Below is a small trained network, with its code and all its weights. Each question gives an input and a target symbol and asks what happens when units are switched off, that is, made to give their printed mean instead of their output.

import numpy as np


def w(rows, s, z=0):
    codes = np.array(rows[::2]) - 128.0
    scale = np.full(codes.shape[1], s)
    scale[-1] = z or s
    return codes * scale


def f(y):
    return np.maximum(y, 0)


def softmax(a):
    e = np.exp(a - a.max(-1, keepdims=True))
    return e / e.sum(-1, keepdims=True)


def log_softmax(a):
    a = a - a.max(-1, keepdims=True)
    return a - np.log(np.exp(a).sum(-1, keepdims=True))


def net(x, mask):
    ids = ['αβγεζηλμξσφω'.index(c) for c in x.split()]
    T = len(ids)
    res = E[ids] + P[:T]
    r = res
    for j in range(2):
        rows = slice(4 * j, 4 * j + 4)
        q, k, v = (r @ M[0][rows].T for M in (Q, K, V))
        z = softmax(np.where(np.tri(T) > 0, q @ k.T / 4**0.5, -1e9)) @ v
        o = O[0][rows]
        res = res + np.where(mask[j], z, o[:, -1]) @ o[:, :-1]
    y = f(res @ A[0][:, :-1].T + A[0][:, -1])
    res = res + np.where(mask[2:14], y, B[0][:, -1]) @ B[0][:, :-1]
    return log_softmax(res[-1] @ U[:, :-1].T + U[:, -1])


Q, K, V, O, A, B = {}, {}, {}, {}, {}, {}
E = w([
[144,135,156],'α',
[121,94,132],'β',
[193,111,73],'γ',
[165,98,139],'ε',
[138,97,155],'ζ',
[103,149,25],'η',
[56,158,179],'λ',
[147,115,108],'μ',
[76,213,116],'ξ',
[229,128,192],'σ',
[99,191,241],'φ',
[89,52,254],'ω',
],0.017)
P = w([
[111,22,57],'0',
[137,120,138],'1',
[160,120,184],'2',
[158,113,175],'3',
[171,114,192],'4',
[188,111,190],'5',
[92,3,135],'6',
[177,113,211],'7',
[146,43,172],'8',
[186,100,196],'9',
],0.0053)
Q[0] = w([
[109,189,96],'H1',
[70,149,63],'H1',
[229,171,178],'H1',
[128,44,79],'H1',
[157,176,147],'H2',
[110,176,206],'H2',
[95,248,125],'H2',
[131,251,176],'H2',
],0.013)
K[0] = w([
[3,168,76],'H1',
[73,160,66],'H1',
[89,61,207],'H1',
[191,58,38],'H1',
[147,158,108],'H2',
[189,52,1],'H2',
[209,132,98],'H2',
[213,155,42],'H2',
],0.0096)
V[0] = w([
[175,144,22],'H1',
[96,100,169],'H1',
[41,198,170],'H1',
[106,44,91],'H1',
[71,125,192],'H2',
[1,129,90],'H2',
[209,6,148],'H2',
[12,166,122],'H2',
],0.006)
O[0] = w([
[153,111,100,7],'H1',
[127,85,214,190],'H1',
[84,162,135,141],'H1',
[212,2,158,145],'H1',
[97,180,227,225],'H2',
[139,174,67,172],'H2',
[187,191,152,207],'H2',
[133,130,199,161],'H2',
],0.0055,0.0012)
A[0] = w([
[162,104,98,13],'N1',
[179,182,100,147],'N2',
[176,57,110,163],'N3',
[188,140,153,1],'N4',
[159,108,135,5],'N5',
[173,138,178,72],'N6',
[110,97,151,49],'N7',
[155,92,154,46],'N8',
[157,94,162,82],'N9',
[157,126,254,118],'N10',
[186,141,135,73],'N11',
[57,145,93,78],'N12',
],0.012,0.0071)
B[0] = w([
[142,185,92,131],'N1',
[140,2,111,162],'N2',
[156,192,202,200],'N3',
[129,46,78,132],'N4',
[14,88,147,128],'N5',
[110,32,83,158],'N6',
[141,91,80,135],'N7',
[192,70,152,142],'N8',
[85,218,27,160],'N9',
[42,58,90,254],'N10',
[180,4,100,139],'N11',
[160,205,61,154],'N12',
],0.0079,0.0088)
U = w([
[112,115,127,4],'α',
[136,98,181,88],'β',
[255,89,191,187],'γ',
[58,54,137,115],'ε',
[129,124,156,53],'ζ',
[122,102,13,219],'η',
[36,164,213,250],'λ',
[156,96,215,224],'μ',
[83,240,105,166],'ξ',
[160,29,125,71],'σ',
[141,107,206,204],'φ',
[178,118,183,211],'ω',
],0.0088,0.0047)

Each question gives the input, a string of symbols that net reads in full, and the target symbol t.
The units are the heads (4 rows each of Q, K, V and O) and the neurons (one row each of A and B). Each row of codes is followed by its name. A weight is (code - 128) times the scale printed after its matrix; where a second scale follows, it is the last column's (O, A, B and U).
mask holds one flag per unit, heads first, then neurons. A switched-off unit (its flag False) gives its mean, the last column of its rows in O or B, instead of its output. The means were averaged over made-up inputs and are rounded, as every weight is.
A unit's drop is (log p(t) with every unit on - log p(t) with that unit switched off) / (log p(t) with every unit on - log p(t) with every unit switched off).
The circuit of an input: a set's keep is (log p(t) with only the set's units on - log p(t) with every unit switched off) / (log p(t) with every unit on - log p(t) with every unit switched off). Starting from the 12 units with the biggest drops (on a tie, the unit counted first), units are removed one at a time, each time the one whose removal leaves the highest keep (on an exact tie, the one counted first), for as long as the keep stays at least 0.8.
circuit, biggest first: the units of the circuit, biggest drop first
top k neurons: the k neurons with the biggest drops, biggest first
heads that matter: for each layer, one digit per head in row order, 1 if its drop is at least 0.15 and else 0, layers parted by /
drop when u is switched off: that unit's drop, to one decimal
input μ ε ζ ω β ξ ξ, target ξ: heads that matter => 10
input α ζ η ω ω φ, target ε: circuit, biggest first => [N10, N6]
input γ ε φ α ω β σ, target σ: circuit, biggest first => [N10, N6, N11]
input σ η ε γ, target γ: heads that matter => 00
input γ γ γ ε, target γ: circuit, biggest first => [H1, H2, N3, N10]
input η μ φ φ ζ η ω ζ, target ε: circuit, biggest first => [N10, H1, N6]
input η β β γ, target γ: circuit, biggest first => [N10, N3, H1]
input ε ξ ζ ζ ξ η ω α φ, target ε: top 3 neurons => [N10, N3, N6]
input η ζ ξ ξ λ ζ ω ε ω ζ, target ε: heads that matter => 11
input ξ ε ω φ η λ α η ω, target ε: heads that matter => 00
input η η ζ ξ ξ η β σ, target σ: heads that matter => 00
input η λ η ω, target ε: drop when H2 is switched off => 0.0
input η ω η ω ε, target ε: drop when H2 is switched off => 0.4
input η ξ η η φ ω ω ε, target ε: drop when H2 is switched off => 0.3
